Below is a small trained network, with its code and all its weights. Each question gives an input and a target symbol and asks what happens when units are switched off, that is, made to give their printed mean instead of their output.

import numpy as np


def w(rows, s, z=0):
    codes = np.array(rows[::2]) - 128.0
    scale = np.full(codes.shape[1], s)
    scale[-1] = z or s
    return codes * scale


def f(y):
    return np.maximum(y, 0)


def softmax(a):
    e = np.exp(a - a.max(-1, keepdims=True))
    return e / e.sum(-1, keepdims=True)


def log_softmax(a):
    a = a - a.max(-1, keepdims=True)
    return a - np.log(np.exp(a).sum(-1, keepdims=True))


def net(x, mask):
    ids = ['ΔΘΛΨαβγεζημπστφω'.index(c) for c in x.split()]
    T = len(ids)
    res = E[ids] + P[:T]
    r = res
    for j in range(3):
        rows = slice(2 * j, 2 * j + 2)
        q, k, v = (r @ M[0][rows].T for M in (Q, K, V))
        z = softmax(np.where(np.tri(T) > 0, q @ k.T / 2**0.5, -1e9)) @ v
        o = O[0][rows]
        res = res + np.where(mask[j], z, o[:, -1]) @ o[:, :-1]
    y = f(res @ A[0][:, :-1].T + A[0][:, -1])
    res = res + np.where(mask[3:7], y, B[0][:, -1]) @ B[0][:, :-1]
    return log_softmax(res[-1] @ U[:, :-1].T + U[:, -1])


Q, K, V, O, A, B = {}, {}, {}, {}, {}, {}
E = w([
[128,148,170,91],'Δ',
[66,130,141,156],'Θ',
[135,146,163,89],'Λ',
[163,164,141,76],'Ψ',
[188,90,140,140],'α',
[171,84,10,194],'β',
[126,142,174,83],'γ',
[117,136,180,90],'ε',
[120,146,183,92],'ζ',
[87,131,139,157],'η',
[73,141,132,154],'μ',
[106,141,88,54],'π',
[211,193,168,138],'σ',
[116,152,191,93],'τ',
[149,219,19,165],'φ',
[106,178,122,213],'ω',
],0.012)
P = w([
[87,184,252,113],'0',
[116,152,144,109],'1',
[113,124,128,119],'2',
[105,105,116,122],'3',
[102,93,111,130],'4',
[98,80,110,144],'5',
],0.0043)
Q[0] = w([
[176,94,216,197],'h1',
[6,111,116,99],'h1',
[177,130,91,126],'h2',
[158,129,166,66],'h2',
[27,169,115,180],'h3',
[126,189,184,129],'h3',
],0.026)
K[0] = w([
[212,17,149,213],'h1',
[2,106,87,56],'h1',
[104,102,65,150],'h2',
[63,100,137,66],'h2',
[37,164,95,178],'h3',
[136,158,166,177],'h3',
],0.024)
V[0] = w([
[145,114,196,163],'h1',
[226,210,157,113],'h1',
[106,134,74,131],'h2',
[119,254,69,142],'h2',
[37,155,148,189],'h3',
[141,195,212,241],'h3',
],0.0094)
O[0] = w([
[137,32,122,129,75],'h1',
[182,145,74,199,167],'h1',
[167,177,131,160,133],'h2',
[227,215,66,108,254],'h2',
[102,214,129,202,197],'h3',
[86,255,243,149,189],'h3',
],0.007,0.0022)
A[0] = w([
[113,154,245,41,48],'n1',
[123,167,224,4,251],'n2',
[181,100,145,30,251],'n3',
[203,109,185,180,175],'n4',
],0.016,0.0019)
B[0] = w([
[41,89,56,128,218],'n1',
[252,173,173,84,254],'n2',
[59,116,138,102,221],'n3',
[131,72,176,173,175],'n4',
],0.022,0.0085)
U = w([
[231,152,189,35,161],'Δ',
[46,143,91,51,167],'Θ',
[2,134,63,115,106],'Λ',
[58,16,168,145,175],'Ψ',
[130,139,157,137,21],'α',
[165,223,48,177,143],'β',
[126,138,135,142,41],'γ',
[130,143,143,146,54],'ε',
[212,120,211,179,64],'ζ',
[131,133,126,141,33],'η',
[179,68,17,183,218],'μ',
[117,152,136,146,90],'π',
[128,137,150,135,5],'σ',
[122,150,131,141,63],'τ',
[40,243,222,205,254],'φ',
[98,170,145,137,87],'ω',
],0.0065,0.0037)

Each question gives the input, a string of symbols that net reads in full, and the target symbol t.
The units are the heads (2 rows each of Q, K, V and O) and the neurons (one row each of A and B). Each row of codes is followed by its name. A weight is (code - 128) times the scale printed after its matrix; where a second scale follows, it is the last column's (O, A, B and U).
mask holds one flag per unit, heads first, then neurons. A switched-off unit (its flag False) gives its mean, the last column of its rows in O or B, instead of its output. The means were averaged over made-up inputs and are rounded, as every weight is.
A unit's drop is (log p(t) with every unit on - log p(t) with that unit switched off) / (log p(t) with every unit on - log p(t) with every unit switched off).
top k neurons: the k neurons with the biggest drops, biggest first
which heads matter: for each layer, one digit per head in row order, 1 if its drop is at least 0.15 and else 0, layers parted by /
drop of u: that unit's drop, to one decimal
input α π π ω π ζ, target Δ: which heads matter -> 100
input ω μ π γ, target Δ: which heads matter -> 000
input φ π ω ε, target Δ: which heads matter -> 000
input π ω τ, target Δ: which heads matter -> 000
input τ γ α ω ω, target φ: which heads matter -> 001
input ω π μ π ε, target Δ: which heads matter -> 100
input ω π π α, target Ψ: which heads matter -> 001
input π ζ π φ, target β: top 2 neurons -> (n2; n3)
input π π π ω φ μ, target φ: which heads matter -> 001
input ω Δ μ π, target Δ: which heads matter -> 100
input γ π β, target μ: which heads matter -> 001
input π π ω ζ, target Δ: which heads matter -> 000
input ζ ε π, target Δ: drop of n2 -> 0.5
input φ μ ζ ω π φ, target β: drop of h2 -> 0.4
input π β π π ω, target φ: drop of n2 -> 0.3
